Each row has a hidden trait or not; one of two labels after the row says which. A new part has a new trait and new labels.
[  1 -30  -3   0 -19   0  -5 -33 -13  -7 -21 -20   3 -11  -4 -26  23   2
  -4   3 -21  -5   6  -7 -24  15 -16   2 -12 -21   5  -5  -9   4 -11  10
   1   1  12   1   6   4 -13   9  -6 -12   4 -21  -2]
B
[-14  24 -21  17  -1   2  17 -28  14   7  27   5   4  -9   4   1  18 -35
   2   5  17   7   3   2  11   0  -9  24  -2 -16  -7   8  -8   1  -4  -5
  -7   2   5   4  28   0  18   4  17 -25 -26  48   7]
K
[-16  13  -6  -7 -17 -12   4  25   9   8   1  30  15 -22  -8  24  -2 -51
 -24   2  16  -1   0   3  -8  13 -13  23  22  -1  23   0   4  11  19   2
  14  15 -31  -3  -4 -23  13  10   5   4   8  19   6]
K
[  4   1  11  -1 -21  30   9  15   2   8  15  -8 -12   9  19  31   6 -26
   0   2   9  12   5  13 -12   9   5  17   4 -22 -18 -11   0  -7  20 -17
   5  -6 -10  10  -9  -6 -19  11  12   8  17  -9  -9]
B
[ 22 -27  22  -7 -18  -4 -20  21 -15 -11 -63   1 -13  -2   2  -3  10   9
 -17   0 -27  -4  -3   8 -33  13 -14  -4   4   8   1 -14  -2  10  13  -2
  15   8  -5   5 -29   6 -19   8 -11   9  56 -34  -3]
B
[  5   5  -8 -10  -6 -14  -1  -8  -2  -1 -32   3  -1   5 -11  -3   7   3
 -10  -1  -6   0   3   0   1  -4   1  -9  -9  12  -1 -12   7   4  -5   1
   5   7   1   9   7  -2   5  -5  -5  -6  -7  16   8]
K
[ 37 -11  20   6   8 -31 -18  52  -6  -9 -26  -4  -5 -11   4 -23 -10  -8
  -8  -3 -26   2   1  28 -28   6  -6 -29  21  20  10 -40   0   9   3   1
  17  -2  -4  -1  -8  -7  10  15 -20  17  49 -43   9]
K
[ -5  28  -4  -8  11  -2   9   0  19  14  63  -8   8   8  -7  -5 -24 -57
  -3  -1  24 -16  14  12   8 -14   3  -8  13   3   6   4   8 -11 -24 -12
   0  -9 -27   8  18 -21  18  -4  12   2 -33  26   8]
K
[ 24   4  -2  37   2 -34  -2  14  -1  -6 -18  10  -1 -29  16 -30  24 -23
   0   4 -19  23  -3  32 -16   9 -16   4  13   3   5 -38 -15  13   7   2
   8   1  23  -4  26   3  30  23  -6 -16  29   4  17]
B
[ 43 -16 -17  10 -42   8  34 -55 -19   3 -54 -29   1  27  47 -37  29  16
  19   5  -4  49  10   9  -3   9  30   8 -31   5 -29 -45  14 -23  16   0
  -4 -13  44 -14  -6  -2 -19  16  -2  -5  -2 -33  -2]
B
